Below is a small trained network, with its code and all its weights. Each question gives an input and a class and asks what happens when units are switched off, that is, made to give their printed mean instead of their output.

import numpy as np


def w(rows, s, z=0):
    codes = np.array(rows[::2]) - 128.0
    scale = np.full(codes.shape[1], s)
    scale[-1] = z or s
    return codes * scale


def f(y):
    return np.maximum(y, 0)


def log_softmax(a):
    a = a - a.max(-1, keepdims=True)
    return a - np.log(np.exp(a).sum(-1, keepdims=True))


def net(x, mask):
    res = np.array(x, float).reshape(1, 8) / 4 @ E
    y = f(res @ A[0][:, :-1].T + A[0][:, -1])
    res = res + np.where(mask, y, B[0][:, -1]) @ B[0][:, :-1]
    return log_softmax(res[-1] @ U[:, :-1].T + U[:, -1])


A, B = {}, {}
E = w([
[49,37,115],'x0',
[128,128,128],'x1',
[128,128,128],'x2',
[213,89,254],'x3',
[129,128,128],'x4',
[129,128,128],'x5',
[129,129,128],'x6',
[25,173,218],'x7',
],0.0094)
A[0] = w([
[160,99,177,164],'n0',
[91,75,130,146],'n1',
[136,112,103,95],'n2',
[105,100,87,88],'n3',
[147,130,133,118],'n4',
[79,21,127,140],'n5',
[30,208,115,164],'n6',
[77,17,127,144],'n7',
[192,138,58,113],'n8',
[223,51,141,171],'n9',
[102,149,134,112],'n10',
[142,192,130,108],'n11',
[162,154,167,129],'n12',
[84,157,161,179],'n13',
[112,175,64,213],'n14',
[148,94,248,58],'n15',
[164,209,130,239],'n16',
[187,213,129,253],'n17',
[69,165,235,84],'n18',
[178,99,33,220],'n19',
[119,147,35,239],'n20',
[138,116,92,145],'n21',
[77,122,126,160],'n22',
],0.017,0.0044)
B[0] = w([
[172,86,175,198],'n0',
[120,110,67,184],'n1',
[137,128,121,150],'n2',
[148,122,99,176],'n3',
[134,125,141,144],'n4',
[150,64,27,223],'n5',
[17,111,71,253],'n6',
[124,74,20,227],'n7',
[181,137,198,201],'n8',
[112,46,201,228],'n9',
[106,120,134,158],'n10',
[127,159,117,176],'n11',
[135,144,171,188],'n12',
[83,146,101,200],'n13',
[95,191,108,219],'n14',
[252,154,124,247],'n15',
[102,196,212,220],'n16',
[65,149,187,235],'n17',
[190,230,95,251],'n18',
[253,142,132,240],'n19',
[205,208,136,243],'n20',
[159,129,117,166],'n21',
[101,127,91,185],'n22',
],0.036,0.013)
U = w([
[153,206,170,254],'0',
[200,130,88,145],'1',
[103,75,242,107],'2',
[160,10,149,78],'3',
[63,192,150,11],'4',
[73,118,95,58],'5',
],0.014,0.006)

Each question gives the input, the list of numbers given to net, and the class t.
The units are the neurons (one row each of A and B). Each row of codes is followed by its name. A weight is (code - 128) times the scale printed after its matrix; where a second scale follows, it is the last column's (A, B and U).
mask holds one flag per neuron, in row order. A switched-off neuron (its flag False) gives its mean, the last column of its row in B, instead of its output. The means were averaged over made-up inputs and are rounded, as every weight is.
A unit's drop is (log p(t) with every unit on - log p(t) with that unit switched off) / (log p(t) with every unit on - log p(t) with every unit switched off).
most important unit: the unit with the biggest drop
k most important neurons: the k neurons with the biggest drops, biggest first
drop when u is switched off: that unit's drop, to one decimal
input [-3,8,-7,-8,4,-4,4,0], class 0: 2 most important neurons -> (n20, n19)
input [8,6,6,-2,-6,-4,7,1], class 5: 3 most important neurons -> (n15, n19, n18)
input [-2,-4,3,1,-6,5,3,-6], class 2: 2 most important neurons -> (n9, n18)
input [3,-2,4,3,-7,3,-7,-7], class 3: most important unit -> n9
input [-6,-6,-8,0,6,-7,3,8], class 4: 2 most important neurons -> (n6, n19)
input [1,-4,6,-5,1,5,4,1], class 5: 2 most important neurons -> (n15, n6)
input [-2,6,-1,0,2,2,7,0], class 0: 2 most important neurons -> (n6, n9)
input [8,-1,6,1,6,-8,3,-8], class 3: 3 most important neurons -> (n9, n18, n15)
input [4,0,-4,1,6,8,0,-1], class 3: 2 most important neurons -> (n18, n20)
input [-2,-2,7,0,-8,-8,-1,4], class 4: 2 most important neurons -> (n19, n20)
input [-3,-4,-3,1,-7,2,7,-6], class 2: drop when n18 is switched off -> 0.2
input [1,-1,-1,7,1,4,2,-6], class 3: drop when n16 is switched off -> 0.1
input [6,6,8,8,6,3,-7,-1], class 3: drop when n9 is switched off -> 0.4
input [1,7,6,6,7,0,3,-5], class 3: most important unit -> n16
